Below is a small trained network, with its code and all its weights. Each question gives an input and a target symbol and asks what happens when units are switched off, that is, made to give their printed mean instead of their output.

import numpy as np


def w(rows, s, z=0):
    codes = np.array(rows[::2]) - 128.0
    scale = np.full(codes.shape[1], s)
    scale[-1] = z or s
    return codes * scale


def norm(h):
    return h / np.sqrt((h * h).mean(-1, keepdims=True) + 1e-5)


def softmax(a):
    e = np.exp(a - a.max(-1, keepdims=True))
    return e / e.sum(-1, keepdims=True)


def log_softmax(a):
    a = a - a.max(-1, keepdims=True)
    return a - np.log(np.exp(a).sum(-1, keepdims=True))


def net(x, mask):
    ids = ['ΛΣαβγεζημξπω'.index(c) for c in x.split()]
    T = len(ids)
    res = E[ids] + P[:T]
    u = 0
    for l in range(2):
        r = norm(res)
        for j in range(3):
            rows = slice(4 * j, 4 * j + 4)
            q, k, v = (r @ M[l][rows].T for M in (Q, K, V))
            z = softmax(np.where(np.tri(T) > 0, q @ k.T / 4**0.5, -1e9)) @ v
            o = O[l][rows]
            res = res + np.where(mask[u + j], z, o[:, -1]) @ o[:, :-1]
        u += 3
    return log_softmax(norm(res)[-1] @ U[:, :-1].T + U[:, -1])


Q, K, V, O = {}, {}, {}, {}
E = w([
[131,179,103],'Λ',
[123,115,90],'Σ',
[138,191,102],'α',
[58,108,164],'β',
[128,175,106],'γ',
[76,103,170],'ε',
[135,164,103],'ζ',
[68,118,163],'η',
[239,44,149],'μ',
[103,233,254],'ξ',
[143,143,133],'π',
[124,115,90],'ω',
],0.0087)
P = w([
[129,17,197],'0',
[5,173,143],'1',
[26,178,162],'2',
[27,184,170],'3',
[34,186,160],'4',
[37,191,158],'5',
[43,192,155],'6',
[42,189,150],'7',
[48,193,148],'8',
],0.0021)
Q[0] = w([
[80,150,178],'0.h1',
[134,121,136],'0.h1',
[165,196,216],'0.h1',
[174,129,216],'0.h1',
[104,117,36],'0.h2',
[114,168,185],'0.h2',
[80,108,75],'0.h2',
[246,88,21],'0.h2',
[194,162,147],'0.h3',
[183,126,92],'0.h3',
[180,111,157],'0.h3',
[121,107,116],'0.h3',
],0.011)
K[0] = w([
[134,105,205],'0.h1',
[168,126,163],'0.h1',
[74,217,213],'0.h1',
[148,181,204],'0.h1',
[22,61,2],'0.h2',
[134,127,205],'0.h2',
[46,152,23],'0.h2',
[255,114,10],'0.h2',
[99,95,17],'0.h3',
[146,158,12],'0.h3',
[122,154,71],'0.h3',
[144,127,117],'0.h3',
],0.0084)
V[0] = w([
[133,108,4],'0.h1',
[77,193,122],'0.h1',
[177,89,76],'0.h1',
[95,250,90],'0.h1',
[83,76,57],'0.h2',
[168,67,201],'0.h2',
[147,89,230],'0.h2',
[205,179,15],'0.h2',
[159,157,181],'0.h3',
[61,132,67],'0.h3',
[155,104,126],'0.h3',
[250,131,59],'0.h3',
],0.0039)
O[0] = w([
[111,173,134,57],'0.h1',
[149,115,119,180],'0.h1',
[4,137,187,56],'0.h1',
[165,83,91,167],'0.h1',
[159,148,174,119],'0.h2',
[135,134,48,125],'0.h2',
[172,125,74,163],'0.h2',
[54,68,138,3],'0.h2',
[48,148,143,143],'0.h3',
[166,79,114,139],'0.h3',
[157,156,125,104],'0.h3',
[122,88,208,2],'0.h3',
],0.004,0.0038)
Q[1] = w([
[167,125,124],'1.h1',
[181,38,94],'1.h1',
[162,80,164],'1.h1',
[238,120,64],'1.h1',
[159,90,230],'1.h2',
[17,220,106],'1.h2',
[220,52,119],'1.h2',
[2,158,132],'1.h2',
[114,63,82],'1.h3',
[87,134,112],'1.h3',
[205,169,172],'1.h3',
[95,16,89],'1.h3',
],0.0091)
K[1] = w([
[131,189,172],'1.h1',
[145,196,139],'1.h1',
[112,171,146],'1.h1',
[170,149,147],'1.h1',
[118,182,109],'1.h2',
[105,56,211],'1.h2',
[177,154,16],'1.h2',
[131,60,254],'1.h2',
[60,69,111],'1.h3',
[130,104,142],'1.h3',
[118,203,125],'1.h3',
[91,65,92],'1.h3',
],0.013)
V[1] = w([
[83,203,82],'1.h1',
[87,106,160],'1.h1',
[147,224,79],'1.h1',
[126,112,65],'1.h1',
[109,223,53],'1.h2',
[54,126,80],'1.h2',
[137,224,50],'1.h2',
[208,178,22],'1.h2',
[114,103,2],'1.h3',
[63,125,32],'1.h3',
[86,111,45],'1.h3',
[97,191,161],'1.h3',
],0.0054)
O[1] = w([
[159,139,172,200],'1.h1',
[129,15,159,170],'1.h1',
[183,199,227,124],'1.h1',
[253,91,101,141],'1.h1',
[79,73,97,108],'1.h2',
[160,90,82,208],'1.h2',
[7,111,166,75],'1.h2',
[40,211,104,4],'1.h2',
[64,142,58,145],'1.h3',
[29,120,109,198],'1.h3',
[26,118,84,165],'1.h3',
[107,68,201,200],'1.h3',
],0.004,0.0022)
U = w([
[158,122,111,35],'Λ',
[161,93,141,30],'Σ',
[149,97,144,27],'α',
[88,50,16,131],'β',
[165,134,93,89],'γ',
[182,190,60,96],'ε',
[172,110,151,101],'ζ',
[64,229,113,252],'η',
[201,185,248,182],'μ',
[55,99,164,145],'ξ',
[88,54,242,117],'π',
[172,78,144,75],'ω',
],0.013,0.0038)

Each question gives the input, a string of symbols that net reads in full, and the target symbol t.
The units are the heads (4 rows each of Q, K, V and O). Each row of codes is followed by its name. A weight is (code - 128) times the scale printed after its matrix; where a second scale follows, it is the last column's (O and U).
mask holds one flag per head, layer by layer. A switched-off head (its flag False) gives its mean, the last column of its rows in O, instead of its output. The means were averaged over made-up inputs and are rounded, as every weight is.
A unit's drop is (log p(t) with every unit on - log p(t) with that unit switched off) / (log p(t) with every unit on - log p(t) with every unit switched off).
The circuit of an input: a set's keep is (log p(t) with only the set's units on - log p(t) with every unit switched off) / (log p(t) with every unit on - log p(t) with every unit switched off). Starting from all 6 units, units are removed one at a time, each time the one whose removal leaves the highest keep (on an exact tie, the one counted first), for as long as the keep stays at least 0.8.
units of the circuit, in order: the units of the circuit, biggest drop first
most important unit: the unit with the biggest drop
heads that matter: for each layer, one digit per head in row order, 1 if its drop is at least 0.15 and else 0, layers parted by /
input β Σ ω π β α π ω μ, target β: heads that matter -> 001 / 011
input π γ β β π μ, target π: heads that matter -> 101 / 111
input μ β α ξ β, target μ: units of the circuit, in order -> (0.h1; 1.h2; 1.h3)
input ε β ζ ξ η ζ π ε β, target ε: most important unit -> 0.h1
input μ ε ξ μ β ε ζ Σ, target μ: heads that matter -> 111 / 011
input β π ξ ξ β β Λ ω μ, target β: heads that matter -> 010 / 011
input π ω β ξ π β ω, target π: units of the circuit, in order -> (0.h2; 0.h1; 1.h1)
input ξ γ γ, target μ: units of the circuit, in order -> (1.h1; 1.h3)
input π β Λ ω, target π: units of the circuit, in order -> (0.h2; 0.h3)
input η ξ β Λ β π β ω, target η: units of the circuit, in order -> (0.h3; 0.h2; 1.h1; 1.h3)
input μ β β β ω, target μ: heads that matter -> 111 / 011
input ξ β μ ξ μ β π β ω, target ξ: heads that matter -> 110 / 000
input μ ξ Λ ε η, target μ: heads that matter -> 101 / 011
input μ ξ γ β Σ β ξ ζ, target μ: heads that matter -> 000 / 001
input μ π ξ ζ, target μ: units of the circuit, in order -> (1.h3; 0.h3)
input η β β, target η: units of the circuit, in order -> (0.h2; 1.h3)
input β β Λ π ε, target β: heads that matter -> 011 / 001
input ξ π β ξ Λ, target μ: heads that matter -> 000 / 101
input μ ε β π β π, target η: heads that matter -> 000 / 010
input π α ξ β ξ ω α, target μ: most important unit -> 1.h1
input π π μ Σ, target π: units of the circuit, in order -> (0.h2; 0.h3)
input π π ξ β μ, target π: most important unit -> 0.h3
